Below are the code and all the weights of a small trained network. Each question names an input and a class and asks about switching units off, where a switched-off unit gives its printed mean instead of its output.

import numpy as np


def w(rows, s, z=0):
    codes = np.array(rows[::2]) - 128.0
    scale = np.full(codes.shape[1], s)
    scale[-1] = z or s
    return codes * scale


def f(y):
    return y / 2 * (1 + np.tanh(0.7978845608 * (y + 0.044715 * y**3)))


def log_softmax(a):
    a = a - a.max(-1, keepdims=True)
    return a - np.log(np.exp(a).sum(-1, keepdims=True))


def net(x, mask):
    res = np.array(x, float).reshape(1, 2) / 4 @ E
    y = f(res @ A[0][:, :-1].T + A[0][:, -1])
    res = res + np.where(mask, y, B[0][:, -1]) @ B[0][:, :-1]
    return log_softmax(res[-1] @ U[:, :-1].T + U[:, -1])


A, B = {}, {}
E = w([
[12,233,73,186,1],'x0',
[234,224,42,173,180],'x1',
],0.0073)
A[0] = w([
[130,125,99,80,132,254],'N1',
[58,50,196,112,120,82],'N2',
[220,69,201,135,189,90],'N3',
[184,244,60,128,236,106],'N4',
[155,55,159,76,219,73],'N5',
[68,90,254,116,125,109],'N6',
],0.0078,0.0057)
B[0] = w([
[138,131,180,34,219,228],'N1',
[180,56,143,219,88,228],'N2',
[101,255,34,89,28,253],'N3',
[206,10,67,251,111,247],'N4',
[64,143,18,107,22,246],'N5',
[134,26,120,213,133,241],'N6',
],0.0077,0.0056)
U = w([
[167,57,156,173,124,79],'0',
[70,254,109,70,15,46],'1',
[133,160,212,42,238,254],'2',
],0.0083,0.0044)

Each question gives the input, the list of numbers given to net, and the class t.
The units are the neurons (one row each of A and B). Each row of codes is followed by its name. A weight is (code - 128) times the scale printed after its matrix; where a second scale follows, it is the last column's (A, B and U).
mask holds one flag per neuron, in row order. A switched-off neuron (its flag False) gives its mean, the last column of its row in B, instead of its output. The means were averaged over made-up inputs and are rounded, as every weight is.
A unit's drop is (log p(t) with every unit on - log p(t) with that unit switched off) / (log p(t) with every unit on - log p(t) with every unit switched off).
The circuit of an input: a set's keep is (log p(t) with only the set's units on - log p(t) with every unit switched off) / (log p(t) with every unit on - log p(t) with every unit switched off). Starting from all 6 units, units are removed one at a time, each time the one whose removal leaves the highest keep (on an exact tie, the one counted first), for as long as the keep stays at least 0.8.
circuit, biggest first: the units of the circuit, biggest drop first
top k neurons: the k neurons with the biggest drops, biggest first
drop when u is switched off: that unit's drop, to one decimal
input [-6,4], class 1: circuit, biggest first => (N3)
input [8,8], class 0: top 3 neurons => (N4, N3, N5)
input [-2,2], class 2: circuit, biggest first => (N2, N6, N5)
input [-2,0], class 2: circuit, biggest first => (N4, N5, N2)
input [7,-7], class 0: top 4 neurons => (N3, N6, N2, N5)
input [-6,5], class 1: top 3 neurons => (N3, N5, N6)
input [4,7], class 0: top 2 neurons => (N4, N3)
input [-4,3], class 1: top 3 neurons => (N3, N6, N2)
input [2,-2], class 2: circuit, biggest first => (N3, N5, N4)
input [1,-3], class 2: top 2 neurons => (N4, N5)
input [-1,3], class 2: circuit, biggest first => (N2, N5)
input [-1,-3], class 2: circuit, biggest first => (N4, N5)
input [-2,3], class 2: circuit, biggest first => (N2, N5)
input [3,8], class 0: circuit, biggest first => (N4)
input [4,-5], class 0: top 2 neurons => (N3, N5)
input [6,-6], class 0: circuit, biggest first => (N3, N6)
input [1,0], class 2: top 3 neurons => (N3, N5, N4)
input [6,8], class 0: top 2 neurons => (N4, N3)
input [-7,-5], class 1: top 3 neurons => (N3, N5, N4)
input [3,4], class 0: circuit, biggest first => (N3)
input [0,-1], class 2: drop when N5 is switched off => 0.2
input [-1,0], class 2: drop when N4 is switched off => 0.2
